Below is a small trained network, with its code and all its weights. Each question gives an input and a target symbol and asks what happens when units are switched off, that is, made to give their printed mean instead of their output.

import numpy as np


def w(rows, s, z=0):
    codes = np.array(rows[::2]) - 128.0
    scale = np.full(codes.shape[1], s)
    scale[-1] = z or s
    return codes * scale


def f(y):
    return np.maximum(y, 0)


def softmax(a):
    e = np.exp(a - a.max(-1, keepdims=True))
    return e / e.sum(-1, keepdims=True)


def log_softmax(a):
    a = a - a.max(-1, keepdims=True)
    return a - np.log(np.exp(a).sum(-1, keepdims=True))


def net(x, mask):
    ids = ['ΞΠΣΩαβγδεηλτψ'.index(c) for c in x.split()]
    T = len(ids)
    res = E[ids] + P[:T]
    q, k, v = (res @ M[0].T for M in (Q, K, V))
    z = softmax(np.where(np.tri(T) > 0, q @ k.T / 2**0.5, -1e9)) @ v
    res = res + np.where(mask[0], z, O[0][:, -1]) @ O[0][:, :-1]
    y = f(res @ A[0][:, :-1].T + A[0][:, -1])
    res = res + np.where(mask[1:9], y, B[0][:, -1]) @ B[0][:, :-1]
    return log_softmax(res[-1] @ U[:, :-1].T + U[:, -1])


Q, K, V, O, A, B = {}, {}, {}, {}, {}, {}
E = w([
[184,124,136,237],'Ξ',
[207,212,29,253],'Π',
[56,113,113,112],'Σ',
[201,88,113,238],'Ω',
[52,144,165,107],'α',
[189,214,172,199],'β',
[175,111,241,188],'γ',
[177,66,194,207],'δ',
[55,188,141,98],'ε',
[55,109,151,110],'η',
[187,157,115,242],'λ',
[58,162,59,107],'τ',
[187,110,159,217],'ψ',
],0.0068)
P = w([
[21,156,170,204],'0',
[177,192,101,172],'1',
[140,185,102,213],'2',
[112,104,232,121],'3',
[209,189,94,138],'4',
[117,217,90,185],'5',
[156,103,242,89],'6',
[254,189,118,110],'7',
[153,196,110,161],'8',
[183,109,232,72],'9',
],0.006)
Q[0] = w([
[187,125,131,143],'head 1',
[204,155,134,251],'head 1',
],0.034)
K[0] = w([
[130,153,105,152],'head 1',
[5,133,161,246],'head 1',
],0.029)
V[0] = w([
[123,41,254,84],'head 1',
[156,19,66,188],'head 1',
],0.028)
O[0] = w([
[214,108,200,36,5],'head 1',
[142,253,135,114,42],'head 1',
],0.023,0.0029)
A[0] = w([
[61,166,126,147,50],'neuron 1',
[63,152,74,68,13],'neuron 2',
[106,136,170,121,254],'neuron 3',
[196,95,160,135,99],'neuron 4',
[199,176,183,123,53],'neuron 5',
[146,177,138,199,199],'neuron 6',
[250,142,201,234,193],'neuron 7',
[131,98,100,177,118],'neuron 8',
],0.015,0.005)
B[0] = w([
[202,187,68,130,253],'neuron 1',
[98,13,96,108,175],'neuron 2',
[73,149,105,121,165],'neuron 3',
[211,133,128,92,224],'neuron 4',
[116,117,232,99,230],'neuron 5',
[107,153,195,90,248],'neuron 6',
[62,111,5,168,239],'neuron 7',
[135,110,183,183,243],'neuron 8',
],0.024,0.019)
U = w([
[106,179,158,110,148],'Ξ',
[99,117,210,78,182],'Π',
[189,98,175,87,141],'Σ',
[183,94,189,124,115],'Ω',
[68,78,168,162,66],'α',
[87,166,73,123,232],'β',
[72,102,37,181,106],'γ',
[2,95,101,138,178],'δ',
[132,141,29,84,132],'ε',
[216,177,204,95,110],'η',
[173,84,95,152,104],'λ',
[186,161,86,159,1],'τ',
[148,152,168,168,113],'ψ',
],0.0057,0.0062)

Each question gives the input, a string of symbols that net reads in full, and the target symbol t.
The units are the heads (2 rows each of Q, K, V and O) and the neurons (one row each of A and B). Each row of codes is followed by its name. A weight is (code - 128) times the scale printed after its matrix; where a second scale follows, it is the last column's (O, A, B and U).
mask holds one flag per unit, heads first, then neurons. A switched-off unit (its flag False) gives its mean, the last column of its rows in O or B, instead of its output. The means were averaged over made-up inputs and are rounded, as every weight is.
A unit's drop is (log p(t) with every unit on - log p(t) with that unit switched off) / (log p(t) with every unit on - log p(t) with every unit switched off).
The circuit of an input: a set's keep is (log p(t) with only the set's units on - log p(t) with every unit switched off) / (log p(t) with every unit on - log p(t) with every unit switched off). Starting from all 9 units, units are removed one at a time, each time the one whose removal leaves the highest keep (on an exact tie, the one counted first), for as long as the keep stays at least 0.8.
circuit, biggest first: the units of the circuit, biggest drop first
k most important neurons: the k neurons with the biggest drops, biggest first
input λ τ ε Σ, target γ: circuit, biggest first => (head 1)
input γ α δ δ δ λ, target Σ: circuit, biggest first => (neuron 5; neuron 4; head 1; neuron 7)
input Ω γ Σ Ω, target Ξ: 3 most important neurons => (neuron 6; neuron 5; neuron 4)
input τ η Π δ Π ε, target Π: circuit, biggest first => (neuron 1; head 1)
input Ξ γ η Π λ λ Ξ, target β: 3 most important neurons => (neuron 5; neuron 8; neuron 4)
input η δ ε τ, target Π: circuit, biggest first => (neuron 7; neuron 1)
input ε α Π ε β Ω λ ψ, target Ω: 2 most important neurons => (neuron 7; neuron 8)
input ε Π δ, target Ω: 2 most important neurons => (neuron 7; neuron 8)
input Σ ψ ε η γ ψ Ξ ψ Ω, target γ: circuit, biggest first => (neuron 5; neuron 6; head 1)
input η ψ ψ δ, target ε: circuit, biggest first => (head 1; neuron 7; neuron 8)
input ε β α η δ Ξ, target Ω: circuit, biggest first => (head 1; neuron 7)
input λ ψ τ ε ε δ β δ β, target η: circuit, biggest first => (head 1; neuron 7)
input τ ψ α η β, target ψ: 2 most important neurons => (neuron 7; neuron 8)
input δ Ξ τ ψ ε Σ τ Ξ, target Π: 2 most important neurons => (neuron 5; neuron 7)
input Π Σ Ξ β δ η Ξ Σ δ δ, target τ: circuit, biggest first => (neuron 1; head 1)
input α γ ε τ δ α ψ α Π ε, target Σ: circuit, biggest first => (head 1; neuron 7; neuron 6)
input ψ Ξ γ, target δ: circuit, biggest first => (neuron 7; neuron 1; head 1)
input β Ξ Π ε ψ β ε ψ, target α: 3 most important neurons => (neuron 1; neuron 7; neuron 4)
input δ Ω δ δ, target Π: 2 most important neurons => (neuron 5; neuron 7)
input ψ δ α Ω τ α ψ λ Ω, target δ: most important neuron => (neuron 1)
input λ δ τ λ Σ ψ, target η: 3 most important neurons => (neuron 7; neuron 6; neuron 1)
input Ω η Ω δ, target Ξ: 3 most important neurons => (neuron 6; neuron 5; neuron 4)
input α α ψ ψ α τ Σ Ξ, target λ: most important neuron => (neuron 4)
input ψ Ξ Ω Π, target δ: circuit, biggest first => (neuron 1; neuron 7; head 1)
input γ γ Π γ Π, target Σ: circuit, biggest first => (neuron 5; head 1; neuron 4; neuron 7)
